Small tables with named rows and columns. After each table, cells are looked up by row and column.

Table fuduniv
|  | rakipef | bigabu | zuzut | sifabe | vavigob | fav | garor | gen | luvudel |
|---|---|---|---|---|---|---|---|---|---|
| luvatem | 61.90 | 57.69 | 35.18 | 69.95 | 67.28 | 47.03 | 59.36 | 66.90 | 30.43 |
| fus | 48.72 | 70.88 | 42.47 | 64.83 | 65.21 | 44.00 | 63.21 | 42.18 | 44.56 |
| lazubi | 41.84 | 71.69 | 31.52 | 75.50 | 45.01 | 52.66 | 55.57 | 24.73 | 57.66 |
| fako | 64.91 | 50.01 | 92.28 | 37.87 | 52.35 | 67.00 | 53.05 | 66.67 | 75.87 |
| bukuroz | 52.49 | 57.15 | 77.30 | 51.72 | 46.71 | 66.30 | 62.51 | 55.15 | 93.18 |
| vepepoz | 49.31 | 69.58 | 47.79 | 71.69 | 59.37 | 51.48 | 64.70 | 39.47 | 66.12 |
| tuk | 59.83 | 53.20 | 53.69 | 57.95 | 52.92 | 60.69 | 51.69 | 59.08 | 50.31 |
| pefezus | 48.00 | 65.91 | 56.91 | 58.44 | 51.97 | 56.66 | 56.06 | 39.60 | 67.38 |
| tibivi | 76.10 | 40.85 | 70.23 | 43.75 | 65.03 | 59.03 | 51.05 | 83.91 | 39.43 |
| namak | 55.18 | 55.66 | 34.32 | 67.32 | 48.01 | 58.17 | 51.09 | 48.98 | 42.48 |
| rizovu | 58.12 | 49.18 | 62.61 | 55.90 | 34.43 | 73.86 | 46.43 | 52.11 | 68.51 |
| zeti | 49.82 | 62.59 | 62.25 | 56.49 | 37.17 | 64.39 | 47.34 | 35.39 | 70.12 |
| mor | 39.38 | 76.34 | 52.55 | 63.31 | 42.36 | 54.64 | 50.06 | 18.40 | 67.54 |

What is the fav of luvatem in fuduniv?
47.03
What is the rakipef of pefezus in fuduniv?
48.00
What is the garor of pefezus in fuduniv?
56.06
What is the zuzut of bukuroz in fuduniv?
77.30
What is the vavigob of fus in fuduniv?
65.21
What is the sifabe of bukuroz in fuduniv?
51.72
What is the rakipef of rizovu in fuduniv?
58.12

Table novet
         sopafu  dasak  vibukid  vuvi  ziveru  zategi  por  rirugeb  gur
pakug       1.9    1.2      9.0   2.0     5.4     6.1  6.4      4.8  6.5
zevuga      5.2    6.7      0.5   6.0     2.6     2.9  2.2      3.5  2.0
lomidi      2.0    1.2      9.0   2.0     5.4     5.8  6.4      4.7  6.6
zekezu      5.2    6.7      0.4   5.9     2.5     2.7  2.1      3.6  2.0
somo        5.1    6.6      0.7   5.9     2.5     3.5  2.3      3.7  1.9
lupigob     2.0    1.3      9.2   2.1     5.5     6.0  6.5      4.7  6.6
bib         5.2    6.7      0.5   6.0     2.6     3.1  2.2      3.6  2.0
fuf         5.3    6.7      0.6   6.1     2.6     3.2  2.3      3.6  2.0
falur       5.5    6.7      0.4   6.0     2.8     1.9  2.1      3.4  2.4
dekofom     5.3    6.7      0.5   6.1     2.5     3.1  2.2      3.6  2.0
fup         1.9    1.5      9.3   2.3     5.1     7.2  6.6      4.8  6.1
nugaf       5.4    6.7      0.8   6.2     2.7     3.3  2.4      3.5  2.1

What is the dasak of lupigob in novet? 1.3
What is the sopafu of zevuga in novet? 5.2
What is the sopafu of zekezu in novet? 5.2
What is the ziveru of fup in novet? 5.1
What is the vuvi of nugaf in novet? 6.2
What is the por of fup in novet? 6.6
What is the vibukid of bib in novet? 0.5

dip =
columns: tidobak, kosom, bafib
zamive: [94, 84, 38]
madefom: [110, 119, 165]
zup: [209, 197, 152]
vosel: [87, 102, 149]
sabula: [202, 207, 209]
miz: [103, 111, 153]
penuf: [176, 166, 119]
nev: [96, 101, 152]
gabeton: [90, 98, 149]
goravo: [108, 118, 160]
rop: [106, 95, 49]
gamozif: [83, 83, 44]
mal: [207, 214, 233]

What is the bafib of penuf in dip?
119
What is the tidobak of miz in dip?
103
What is the tidobak of goravo in dip?
108
What is the tidobak of gabeton in dip?
90
What is the tidobak of zamive in dip?
94
What is the bafib of goravo in dip?
160
What is the tidobak of penuf in dip?
176
What is the bafib of madefom in dip?
165
What is the tidobak of zup in dip?
209
What is the kosom of miz in dip?
111
What is the bafib of sabula in dip?
209
What is the bafib of vosel in dip?
149
What is the kosom of goravo in dip?
118
What is the bafib of nev in dip?
152
What is the kosom of zup in dip?
197
What is the bafib of zup in dip?
152
What is the tidobak of gamozif in dip?
83
What is the kosom of madefom in dip?
119
What is the bafib of gabeton in dip?
149
What is the bafib of rop in dip?
49

mes =
cols = sagidok, sov, fol, tevap, tor, goz, goguza, zimoke
pul: [192, 764, 915, 518, 829, 753, 700, 943]
nul: [994, 300, 220, 486, 184, 225, 488, 160]
peduzo: [908, 346, 222, 559, 273, 334, 436, 188]
varo: [611, 523, 230, 855, 610, 757, 245, 295]
nik: [589, 548, 243, 888, 650, 803, 238, 317]

nul, sagidok: 994
nik, tor: 650
pul, sov: 764
peduzo, goz: 334
nik, goz: 803
pul, tevap: 518
pul, goguza: 700
varo, fol: 230
Row with the largest zimoke: pul

lufa
         sepom  rakil
vabe        58     99
kodebi      68    119
lan         64    117
lepus       67    113
kofisur    225    205
niv         96     23
gaz        210    221
zom        138     50
vad        228    217
muderib     77     21
bukimas    214    219
gufe       218    220
gep        222    203

rakil of vabe = 99
rakil of kofisur = 205
sepom of niv = 96
rakil of lepus = 113
rakil of gufe = 220
sepom of vad = 228
rakil of niv = 23
sepom of gaz = 210
rakil of zom = 50
sepom of bukimas = 214
sepom of kodebi = 68
rakil of gaz = 221
sepom of zom = 138
rakil of kodebi = 119
sepom of lepus = 67
sepom of vabe = 58
sepom of gufe = 218
Which row has the largest sepom? vad

gim:
columns: nom, kegin
tagamig: [-3.618, -6.345]
sebe: [-7.274, -2.445]
nef: [-2.643, 6.863]

nom of nef is -2.643
kegin of nef is 6.863
kegin of tagamig is -6.345
kegin of sebe is -2.445
nom of sebe is -7.274
nom of tagamig is -3.618
Which row has the largest kegin? nef

zefuvab =
cols = gisemi, duso
toru: [-0.02, 0.90]
vonu: [0.59, -0.48]
bisune: [0.14, -0.95]

vonu, duso -> -0.48
vonu, gisemi -> 0.59
toru, duso -> 0.90
bisune, duso -> -0.95
bisune, gisemi -> 0.14
toru, gisemi -> -0.02
Row with the largest gisemi: vonu

monavil
columns: tosoto, koban, lirog, momigub, mag
nezit: [-0.864, -0.619, -0.715, 0.516, -0.563]
kedile: [0.754, 0.849, 0.196, -0.995, -0.040]
sizo: [0.717, 0.847, 0.140, -0.993, -0.095]
zuk: [-0.170, -0.478, 0.261, 0.383, 0.355]
puge: [-0.083, -0.395, 0.309, 0.297, 0.380]
torev: [0.464, 0.069, 0.670, -0.181, 0.615]

nezit, mag -> -0.563
puge, tosoto -> -0.083
kedile, koban -> 0.849
kedile, mag -> -0.040
kedile, tosoto -> 0.754
puge, momigub -> 0.297
zuk, tosoto -> -0.170
zuk, koban -> -0.478
sizo, mag -> -0.095
nezit, momigub -> 0.516
sizo, tosoto -> 0.717
kedile, momigub -> -0.995
nezit, tosoto -> -0.864
puge, mag -> 0.380

dukuna =
	zafegig	muzusa	tudegi	fiz	divamu	toz
favasi	0.643	0.915	0.079	0.809	0.161	0.303
zap	0.180	0.599	0.464	0.618	-0.066	-0.570
pinu	0.739	0.887	-0.036	0.733	0.283	0.651

zafegig of zap = 0.180
fiz of zap = 0.618
muzusa of favasi = 0.915
tudegi of zap = 0.464
toz of zap = -0.570
zafegig of pinu = 0.739
toz of pinu = 0.651
divamu of pinu = 0.283
muzusa of pinu = 0.887
divamu of favasi = 0.161

sivepa:
,vugif,lemu,fasim,vup,nos,puvup,zutufe,tel
nuv,16853,53441,-2795,28123,9019,3733,10934,34144
renebo,-6970,33111,6841,9934,16298,1424,4288,25213
nav,-27672,12887,-22607,-12518,-16250,12832,27477,17166
teno,17520,73058,-1472,-11250,17363,-3300,18177,21625
ber,21972,24898,17,13703,-2014,-2869,-6138,11647
zikor,4079,-31820,45089,-46659,26440,15015,-7663,1636
lifato,-1370,4144,22660,-12790,-417,19075,1418,4731
dat,58218,3148,6652,32277,4200,2560,38005,9943
lekep,9667,-27748,67231,-51166,-237,9849,33972,30344
lokim,10399,27090,-35419,79225,-22102,2063,-2070,38359
pimubiv,9080,-70979,-49356,39044,-6456,9746,44143,-5417

What is the puvup of nav in sivepa?
12832
What is the lemu of renebo in sivepa?
33111
What is the tel of nav in sivepa?
17166
What is the vugif of dat in sivepa?
58218
What is the vup of lifato in sivepa?
-12790
What is the zutufe of zikor in sivepa?
-7663
What is the tel of lifato in sivepa?
4731
What is the lemu of dat in sivepa?
3148
What is the fasim of teno in sivepa?
-1472
What is the zutufe of lekep in sivepa?
33972
What is the nos of lifato in sivepa?
-417
What is the puvup of lifato in sivepa?
19075
What is the tel of teno in sivepa?
21625
What is the fasim of lokim in sivepa?
-35419
What is the lemu of nav in sivepa?
12887
What is the fasim of pimubiv in sivepa?
-49356
What is the tel of zikor in sivepa?
1636

